Below are the code and all the weights of a small trained network. Each question names an input and a class and asks about switching units off, where a switched-off unit gives its printed mean instead of its output.

import numpy as np


def w(rows, s, z=0):
    codes = np.array(rows[::2]) - 128.0
    scale = np.full(codes.shape[1], s)
    scale[-1] = z or s
    return codes * scale


def f(y):
    return np.maximum(y, 0)


def log_softmax(a):
    a = a - a.max(-1, keepdims=True)
    return a - np.log(np.exp(a).sum(-1, keepdims=True))


def net(x, mask):
    res = np.array(x, float).reshape(1, 8) / 4 @ E
    y = f(res @ A[0][:, :-1].T + A[0][:, -1])
    res = res + np.where(mask, y, B[0][:, -1]) @ B[0][:, :-1]
    return log_softmax(res[-1] @ U[:, :-1].T + U[:, -1])


A, B = {}, {}
E = w([
[214,162,51,159,83,166,58],'x0',
[129,125,130,128,127,130,129],'x1',
[125,130,124,124,125,127,126],'x2',
[193,207,186,52,77,181,184],'x3',
[95,149,54,142,172,250,199],'x4',
[128,129,128,130,128,126,130],'x5',
[128,131,128,126,131,127,125],'x6',
[131,127,132,125,134,132,125],'x7',
],0.016)
A[0] = w([
[209,180,146,38,82,171,199,78],'N1',
[71,47,193,164,158,81,104,179],'N2',
[45,107,81,199,160,185,154,184],'N3',
[182,249,180,57,76,120,200,173],'N4',
[30,141,212,134,155,98,192,255],'N5',
[219,117,113,172,101,109,68,159],'N6',
[127,147,65,79,154,201,206,106],'N7',
[166,100,76,193,129,156,52,211],'N8',
[118,188,75,157,149,234,158,78],'N9',
[230,159,66,176,99,201,69,88],'N10',
],0.014,0.0094)
B[0] = w([
[82,179,223,139,39,67,150,228],'N1',
[91,101,186,54,152,73,132,226],'N2',
[57,91,53,108,158,144,168,220],'N3',
[225,116,238,106,78,150,134,254],'N4',
[108,6,173,149,119,122,216,234],'N5',
[177,189,136,141,170,84,65,217],'N6',
[41,109,142,230,64,143,201,209],'N7',
[126,171,41,121,157,76,101,222],'N8',
[53,136,90,140,82,60,209,213],'N9',
[72,214,94,70,74,43,117,230],'N10',
],0.013,0.028)
U = w([
[73,122,159,88,96,31,136,219],'0',
[234,70,210,66,115,164,136,7],'1',
[76,78,76,117,194,215,191,48],'2',
[132,96,165,214,83,201,195,78],'3',
[184,141,79,130,187,67,31,254],'4',
[219,248,166,63,97,145,77,14],'5',
[85,177,13,136,135,146,110,58],'6',
],0.013,0.0083)

Each question gives the input, the list of numbers given to net, and the class t.
The units are the neurons (one row each of A and B). Each row of codes is followed by its name. A weight is (code - 128) times the scale printed after its matrix; where a second scale follows, it is the last column's (A, B and U).
mask holds one flag per neuron, in row order. A switched-off neuron (its flag False) gives its mean, the last column of its row in B, instead of its output. The means were averaged over made-up inputs and are rounded, as every weight is.
A unit's drop is (log p(t) with every unit on - log p(t) with that unit switched off) / (log p(t) with every unit on - log p(t) with every unit switched off).
most important unit: the unit with the biggest drop
k most important neurons: the k neurons with the biggest drops, biggest first
drop of u: that unit's drop, to one decimal
input [1,1,2,-6,7,5,-2,5], class 6: most important unit -> N5
input [-8,7,4,0,2,-5,6,4], class 2: 3 most important neurons -> [N1, N10, N4]
input [-7,-5,-3,1,-3,-7,1,-4], class 1: 2 most important neurons -> [N10, N9]
input [0,1,3,2,7,-2,1,-2], class 3: 3 most important neurons -> [N7, N2, N8]
input [0,-8,6,7,-4,2,2,-4], class 1: 2 most important neurons -> [N4, N10]
input [-7,8,4,-3,1,4,-1,-3], class 2: 2 most important neurons -> [N1, N10]
input [3,6,4,-8,0,5,-5,-6], class 4: 2 most important neurons -> [N7, N9]
input [3,-7,8,0,-1,-3,7,-5], class 4: 2 most important neurons -> [N4, N1]
input [-3,1,-6,6,6,-4,7,-3], class 3: drop of N10 -> 0.0
input [6,-4,4,3,0,2,1,-7], class 5: drop of N5 -> 0.3
input [0,8,2,7,3,-4,0,-4], class 3: drop of N7 -> 0.4
